cols: F N X U E
[142 111  92 163 168]  Zezor
[145 113  95  96 160]  depod
[109 122 127  72 158]  duvi
down: [163  96] : U
miss depod: [ 96 113 145 160] : [95]
miss duvi: [122 127 158 109] : [72]
miss Zezor: [ 92 111 142 163] : [168]

cols: C S B T M
[129 126 130 131 121] -> depod
[116 146 112 108 117] -> roro
[178 138 148 149 153] -> duvi
[145 137 148 164 152] -> lep
miss depod: [126 129 121 131] : [130]
miss duvi: [178 153 148 138] : [149]
miss duvi: [138 149 178 153] : [148]

cols: W G L Z
[ 90 130 135 109] -> depod
[ 89  90 131 101] -> roro
[ 85 134 145 107] -> puz
[ 87 136 129  89] -> vut
[146 129 145 107] -> Dirot
[ 94 137 130  89] -> Vopuf
[ 92 138 132  93] -> sug
down: [107  89  93] : Z
miss vut: [136 129  87] : [89]
miss Dirot: [129 107 146] : [145]
miss roro: [131 101  90] : [89]

cols: H Y K R D J Q V A
[177 164  81 149 161 178 162  88 109] -> Kuvap
[ 94 155 154 115 105 177 178 180  83] -> Zezor
[ 83 183 149 181 121  84 158  77 104] -> duvi
[ 94 155 114 115 105 177 178 180 149] -> roro
[ 94 155 154 176 105 177 178 180 169] -> Vopuf
[123  77  81 156  76 113  76  98 155] -> depod
[106  72 172 115 123 113 137 170 187] -> Dirot
[177 156  81 149 161 178 162  88 109] -> lep
miss Kuvap: [161 164 178 162 109 149  81 177] : [88]
miss roro: [155 180 177  94 105 149 178 114] : [115]
down: [ 81 154 149 114 154] : K
down: [181 115 176 156 115 149] : R
down: [137 162] : Q
miss Vopuf: [169 155 180 105 178  94 176 154] : [177]
miss duvi: [181  77 121 158 104 149  83 183] : [84]

cols: Felut rirav tek fufu tev patot
[132 145 133 140 131 176] = Dirot
[125 117 135 116  87 119] = puz
[129 123 138 121  93 117] = vut
[132 145 133 140  75 117] = Zezor
[132 145 133 140 131 130] = Vopuf
miss Vopuf: [133 130 145 132 140] : [131]
down: [117 123 145] : rirav
down: [176 119 117] : patot

cols: Kome buve mos Zam
[ 98  91  92 139] : vut
[146 107  84 136] : Kuvap
[108  96  86 128] : Zezor
[145  92 135 166] : duvi
[146 106  84 136] : lep
down: [136 128 166] : Zam
miss Kuvap: [107 146 136] : [84]
down: [145 146] : Kome
miss vut: [139  91  98] : [92]

cols: tivem Vit Ruf Rusiz zinob Pafe pidin
[145 117 111 136 151 164 147] -> Zezor
[103 129 135  91 110  85 100] -> Vopuf
[114 121 115  94 124 118 116] -> lep
[126 104  95  72 141 125 128] -> Kuvap
[147 121 125 156 150 161 152] -> vut
down: [147 100 116] : pidin
down: [94 72] : Rusiz
down: [117 129 121] : Vit
miss lep: [114  94 115 116 118 124] : [121]
down: [164  85 118] : Pafe
miss Kuvap: [104  72 126 141  95 125] : [128]

cols: sonov matug remug bibas
[103 161 167 168]  sug
[161 101 131 104]  Zezor
[156 155  99 160]  roro
[ 98 167  91  92]  depod
[106 121 157  92]  puz
[175 128  99 101]  vut
[126 160 103 127]  Keko
[147 180 121 162]  Kuvap
[134 174  98  91]  Vopuf
[128 116 162 104]  duvi
[166  89 114 127]  Dirot
miss roro: [160 155  99] : [156]
miss Keko: [103 127 160] : [126]
miss Keko: [160 127 103] : [126]

cols: niviv pumub kamet gimed bem gufo Dutu Bizag Bur
[144 145 148 109 138 148 165 123 149] -> Dirot
[146 158 164 132 139 117 165 124 129] -> Kuvap
[146 158 164 132 129 112 156 117 126] -> puz
[144 142 158 125 127 126 161 105 133] -> vut
[144 145 148 109 138 133 163 114 134] -> sug
[175 135 148 109 138 133 115 114 147] -> roro
miss Dirot: [148 165 123 145 144 138 109 148] : [149]
miss roro: [135 148 109 133 175 114 115 138] : [147]
miss roro: [175 135 138 115 133 147 114 109] : [148]
miss roro: [138 148 175 147 109 115 133 135] : [114]
down: [129 126 133 134] : Bur

cols: pabe boso dip pep Buvub Pobab
[121 104 163 155 113 109] : puz
[142 114 122 116 141 137] : Kuvap
[148 144 116  99 149 147] : Zezor
[140 123 139 156 147 120] : Dirot
[170 146 170 120 138 137] : Keko
miss Zezor: [144 149 116 147  99] : [148]
down: [121 142 148] : pabe
down: [114 144 123 146] : boso
miss Kuvap: [142 122 137 116 114] : [141]
down: [156 120] : pep

cols: sokoz lebul vini Nup raf gabis
[135  90 133 137 155 168] : Keko
[159 128 170 150 177 164] : depod
[159  73 154 165 101 175] : roro
[101  73 154 165 101 100] : lep
down: [159 101] : sokoz
down: [177 101 101] : raf
down: [170 154 154] : vini
miss lep: [101 165  73 101 154] : [100]

cols: sos Mepo mobo vemom Rofa
[109 115 184 126 125] -> duvi
[168 151  89 147 145] -> puz
[ 98 119 167 118  96] -> Kuvap
down: [115 151] : Mepo
miss Kuvap: [167  96 118  98] : [119]

cols: Giz movu mub biz libo vis nodit Bav
[133 109 137 136 132 126 112 137] -> vut
[134 110  73 111 157 151 156 130] -> Zezor
[149 148 181 144 157 140 124 157] -> duvi
[118 119 124 120 122 103 113 133] -> Vopuf
[130 144 176 116 141 131 154 137] -> roro
[140 126 147 123 145 147 150 149] -> depod
[131 118  81 114 119 154 167 121] -> lep
[126 123  70 121 123 133 127 122] -> Dirot
[118 142 170 132 131  95  95 130] -> sug
down: [136 111 144 120 116] : biz
down: [ 73 181 124 176 147  81  70 170] : mub
down: [134 149 118 130 140] : Giz
miss Zezor: [130  73 110 151 134 157 111] : [156]
miss Zezor: [ 73 130 111 134 157 156 151] : [110]

cols: kam karo bifi vones los
[148 141 141 138 176]  sug
[150  98 176 105 155]  lep
[148 141 153 138 176]  puz
[176 151 129 142 140]  vut
[140 145 132 141 174]  duvi
[142 139 141 134 177]  Keko
[179 154 143 121 144]  Kuvap
[132 101 133 100 168]  Vopuf
[113 137 114 155  73]  roro
[ 96  76 155 117 120]  Dirot
[166 141 142 139 157]  depod
miss depod: [139 142 157 141] : [166]
down: [176 140 142] : kam
miss Vopuf: [168 132 133 100] : [101]
down: [148 150 148 176 140 142 179 132 113  96] : kam
down: [153 129 132 141 143 133] : bifi
miss Dirot: [155  76  96 120] : [117]
down: [132 113] : kam

cols: bukap Vuvu gav Soli
[120 112 121 182] = duvi
[170 156 145 146] = roro
[164 151 144 108] = vut
[158 149 142 105] = Kuvap
[120 129 116 166] = sug
[138 143 122 142] = depod
down: [164 158] : bukap
miss duvi: [112 120 182] : [121]
miss roro: [146 170 156] : [145]

cols: Zeli luv fel Zot Liki Degi
[132 104 101 109 163 128] = Kuvap
[130 167 160 155  83 146] = depod
[121 114 110 117 160 106] = Zezor
[134 104 102 107 163 128] = Dirot
[132 106 100 113 158 129] = lep
[114 134 124 130 111 122] = Keko
[116 150 138 144  88 134] = puz
[159 127 137 122 149 161] = duvi
[158 131 148 125 154 153] = roro
[130 165 160 157  99 133] = vut
[104 146 133 146  86 123] = Vopuf
[136 116 133 124 168 124] = sug
down: [106 134 150] : luv
down: [117 107] : Zot
down: [124 138 137 148] : fel

cols: sib Turi zol piri
[ 72 131 120 117] = Dirot
[126 119 120 117] = Keko
[126 131 139 117] = roro
miss Keko: [117 119 126] : [120]
down: [ 72 126] : sib

cols: pinip Difu Kosuk Sigar zud kigo Fal gen botut
[ 95 176 149  88 131 153 164 139  98] -> depod
[125 138 172 113 152 154 137 156 112] -> Dirot
[144  81 115 174 116 124 110 144 167] -> Kuvap
down: [125 144] : pinip
miss depod: [176  95 164 139 131 153  88 149] : [98]
down: [176 138] : Difu
miss Dirot: [154 138 125 172 112 156 137 152] : [113]
down: [149 172] : Kosuk

cols: vela dimu Gazu Refab kala Roz Popu
[ 92 128 132 140 128  82 170] -> roro
[ 92 108 104 128  86 128 105] -> duvi
[ 92 135 120 123  84 115  98] -> depod
[ 92 117 129 128 159 128 158] -> Zezor
[ 92 143 135 158 129  89 155] -> vut
[ 92 162 128 112 150 153 128] -> lep
[ 92 108 114  91  86 128 105] -> puz
[ 92 162 128 112 144 153 128] -> Keko
miss puz: [114  91 128 108 105  86] : [92]
miss duvi: [108  86 104 128 128  92] : [105]

cols: zuben lufo Rumu sar nenid zeluz kub Zenup tegon tazu
[128  84 145 114 156  99  95 121 142 157]  roro
[128  84 145 114 156  99 128  94 128 128]  duvi
[128  84 145 114 156  99  95  82 108 175]  Keko
miss roro: [142 114  99 121  84 145 128 157  95] : [156]
miss duvi: [145 156  94 128  99 128 128 128  84] : [114]
asked: [128  84 145 114 156  99  95  82 108 175] : Keko
down: [128 108] : tegon

cols: pava giru pes Rur boz sok fisav Gol Rabet
[126 124 139 126 125 130 120 128 108]  roro
[117 128 127 135 123 124 114 128 122]  Zezor
[129 139 115 125 134 138 138 108 145]  puz
[114 117 153 110 124 136 128 144 110]  lep
[129 139 115 125 134 138 138 108 124]  Keko
[123 143  87 187 118 105 116 130  87]  duvi
[119 126 119 122 135 122 136 123 130]  vut
down: [128 139] : giru
down: [108 122 145 110] : Rabet
miss Zezor: [114 128 127 128 117 135 124 122] : [123]
miss Keko: [124 115 134 108 139 138 129 138] : [125]
miss duvi: [123 143 105 187 130  87 118  87] : [116]
miss Zezor: [124 135 123 117 114 128 128 122] : [127]
miss puz: [138 115 134 129 138 108 125 139] : [145]

cols: duk povom tada Fozuk Sili
[ 95 114 115 105 104]  duvi
[ 95 160 115 140 103]  lep
[158 130 110 153 106]  vut
[124 144 168  94 130]  Dirot
[130 148 161  91 164]  sug
[ 95 160  74 137 126]  depod
[ 71 147  86 127 121]  roro
down: [106 130 164 126] : Sili
miss roro: [147 127 121  86] : [71]
miss duvi: [105 114  95 104] : [115]
down: [160 130 144 148 160] : povom
miss roro: [127 147  71 121] : [86]
down: [94 91] : Fozuk
miss duvi: [114 115  95 105] : [104]

cols: vep Farep lefu Voguz rim Murit Suli doti
[132 139 136 147 128 149 114 132]  Vopuf
[130 135 136 155 123 148 117 131]  lep
[118 139 132 151  88 125 123 123]  roro
[123 141 124 117  85 132 122 110]  depod
[130 136  90 120  91 122 120 123]  Zezor
[130 135 137 120  99 118 115 124]  Kuvap
[128 145 131 119  91 131 121 107]  puz
[128 140 125 115  94 130 119 114]  vut
[129 137 136 117  97 122 118 123]  sug
[118 139 132 151 117 146 115 139]  Dirot
miss depod: [132 110 122 123 117 141  85] : [124]
down: [85 91] : rim
miss Zezor: [120 136  90 123 120 122 130] : [91]

